Here is a tiny trained network, its code and every weight. The questions are about switching its units off for an input and a target symbol, where a switched-off unit gives its printed mean instead of its output.

import numpy as np


def w(rows, s, z=0):
    codes = np.array(rows[::2]) - 128.0
    scale = np.full(codes.shape[1], s)
    scale[-1] = z or s
    return codes * scale


def f(y):
    return y / 2 * (1 + np.tanh(0.7978845608 * (y + 0.044715 * y**3)))


def softmax(a):
    e = np.exp(a - a.max(-1, keepdims=True))
    return e / e.sum(-1, keepdims=True)


def log_softmax(a):
    a = a - a.max(-1, keepdims=True)
    return a - np.log(np.exp(a).sum(-1, keepdims=True))


def net(x, mask):
    ids = ['γδεζηθμξπσφψω'.index(c) for c in x.split()]
    T = len(ids)
    res = E[ids] + P[:T]
    r = res
    for j in range(2):
        rows = slice(2 * j, 2 * j + 2)
        q, k, v = (r @ M[0][rows].T for M in (Q, K, V))
        z = softmax(np.where(np.tri(T) > 0, q @ k.T / 2**0.5, -1e9)) @ v
        o = O[0][rows]
        res = res + np.where(mask[j], z, o[:, -1]) @ o[:, :-1]
    y = f(res @ A[0][:, :-1].T + A[0][:, -1])
    res = res + np.where(mask[2:6], y, B[0][:, -1]) @ B[0][:, :-1]
    return log_softmax(res[-1] @ U[:, :-1].T + U[:, -1])


Q, K, V, O, A, B = {}, {}, {}, {}, {}, {}
E = w([
[127,119,139,159,105],'γ',
[131,48,133,151,127],'δ',
[129,101,117,192,197],'ε',
[80,187,193,166,131],'ζ',
[147,169,55,105,73],'η',
[185,125,167,72,145],'θ',
[186,156,157,174,185],'μ',
[112,69,39,152,98],'ξ',
[120,127,101,92,79],'π',
[136,171,71,171,152],'σ',
[140,166,109,129,4],'φ',
[170,94,88,81,163],'ψ',
[180,102,149,162,138],'ω',
],0.026)
P = w([
[42,146,37,129,61],'0',
[119,88,68,142,32],'1',
[89,90,101,186,131],'2',
[97,89,94,176,118],'3',
[99,3,112,189,157],'4',
[12,118,92,184,139],'5',
[29,129,91,207,116],'6',
[138,104,99,203,103],'7',
[33,101,121,209,171],'8',
[96,95,99,156,94],'9',
[81,85,89,174,86],'10',
[133,77,91,162,55],'11',
[147,87,77,178,26],'12',
],0.0046)
Q[0] = w([
[184,92,148,32,125],'head 0',
[67,58,108,188,2],'head 0',
[123,142,157,194,133],'head 1',
[75,182,54,241,136],'head 1',
],0.0078)
K[0] = w([
[204,131,107,115,103],'head 0',
[9,181,160,130,112],'head 0',
[136,129,116,159,174],'head 1',
[23,148,158,102,118],'head 1',
],0.012)
V[0] = w([
[240,147,147,123,78],'head 0',
[100,146,229,200,228],'head 0',
[255,146,90,108,113],'head 1',
[164,208,126,185,103],'head 1',
],0.0095)
O[0] = w([
[192,147,198,158,159,185],'head 0',
[218,111,101,206,163,1],'head 0',
[87,248,100,2,107,169],'head 1',
[167,127,46,227,80,162],'head 1',
],0.0072,0.014)
A[0] = w([
[72,53,178,221,1,253],'neuron 0',
[187,165,107,203,39,45],'neuron 1',
[86,107,121,92,187,67],'neuron 2',
[158,29,12,51,131,88],'neuron 3',
],0.0082,0.0022)
B[0] = w([
[229,112,203,153,56,250],'neuron 0',
[154,127,134,110,202,204],'neuron 1',
[218,38,130,73,199,135],'neuron 2',
[254,114,81,145,70,159],'neuron 3',
],0.007,0.014)
U = w([
[120,131,164,138,108,51],'γ',
[145,9,196,61,111,69],'δ',
[104,100,75,161,149,232],'ε',
[217,143,111,131,134,226],'ζ',
[81,186,20,79,87,127],'η',
[183,199,206,25,198,119],'θ',
[198,255,144,124,198,79],'μ',
[107,57,32,103,49,4],'ξ',
[24,98,88,46,85,144],'π',
[93,207,40,168,125,209],'σ',
[173,221,163,106,76,150],'φ',
[196,108,66,13,150,65],'ψ',
[172,153,125,97,124,95],'ω',
],0.0076,0.0034)

Each question gives the input, a string of symbols that net reads in full, and the target symbol t.
The units are the heads (2 rows each of Q, K, V and O) and the neurons (one row each of A and B). Each row of codes is followed by its name. A weight is (code - 128) times the scale printed after its matrix; where a second scale follows, it is the last column's (O, A, B and U).
mask holds one flag per unit, heads first, then neurons. A switched-off unit (its flag False) gives its mean, the last column of its rows in O or B, instead of its output. The means were averaged over made-up inputs and are rounded, as every weight is.
A unit's drop is (log p(t) with every unit on - log p(t) with that unit switched off) / (log p(t) with every unit on - log p(t) with every unit switched off).
The circuit of an input: a set's keep is (log p(t) with only the set's units on - log p(t) with every unit switched off) / (log p(t) with every unit on - log p(t) with every unit switched off). Starting from all 6 units, units are removed one at a time, each time the one whose removal leaves the highest keep (on an exact tie, the one counted first), for as long as the keep stays at least 0.8.
units of the circuit, in order: the units of the circuit, biggest drop first
most important unit: the unit with the biggest drop
k most important neurons: the k neurons with the biggest drops, biggest first
which heads matter: for each layer, one digit per head in row order, 1 if its drop is at least 0.15 and else 0, layers parted by /
drop of u: that unit's drop, to one decimal
input φ φ φ θ φ φ ψ δ φ δ δ ζ, target ζ: most important unit : head 0
input σ δ γ μ γ φ ζ, target ζ: units of the circuit, in order : head 1; head 0
input ζ γ ξ φ φ η ψ φ ψ δ θ η, target ζ: units of the circuit, in order : head 0; neuron 3
input φ ψ γ φ φ ε φ ξ σ, target σ: units of the circuit, in order : neuron 0; head 0
input σ θ φ ψ ε, target ε: units of the circuit, in order : neuron 0; head 0
input ζ φ ξ ε δ ε η φ ζ δ φ φ δ, target ζ: units of the circuit, in order : head 0; neuron 3
input δ φ θ π, target π: units of the circuit, in order : head 0; neuron 0; head 1
input ζ δ π φ δ μ, target ζ: which heads matter : 11
input ξ π ξ φ δ θ ζ δ φ φ, target ζ: units of the circuit, in order : head 0; neuron 1
input θ π θ δ φ ζ θ ξ γ, target ζ: units of the circuit, in order : head 0; head 1
input ε η φ η, target η: units of the circuit, in order : neuron 0; head 1
input π ζ σ φ ξ, target ζ: 2 most important neurons : neuron 3; neuron 0
input σ δ ζ δ θ φ φ μ η ζ π, target ζ: drop of head 1 : 0.2
input ψ ξ θ ψ ζ φ γ ε θ ψ γ, target ζ: units of the circuit, in order : head 0
input ε η ζ φ ξ δ π, target ζ: drop of neuron 3 : 0.2
input ξ δ θ ζ η δ π σ, target ζ: drop of head 0 : 0.3
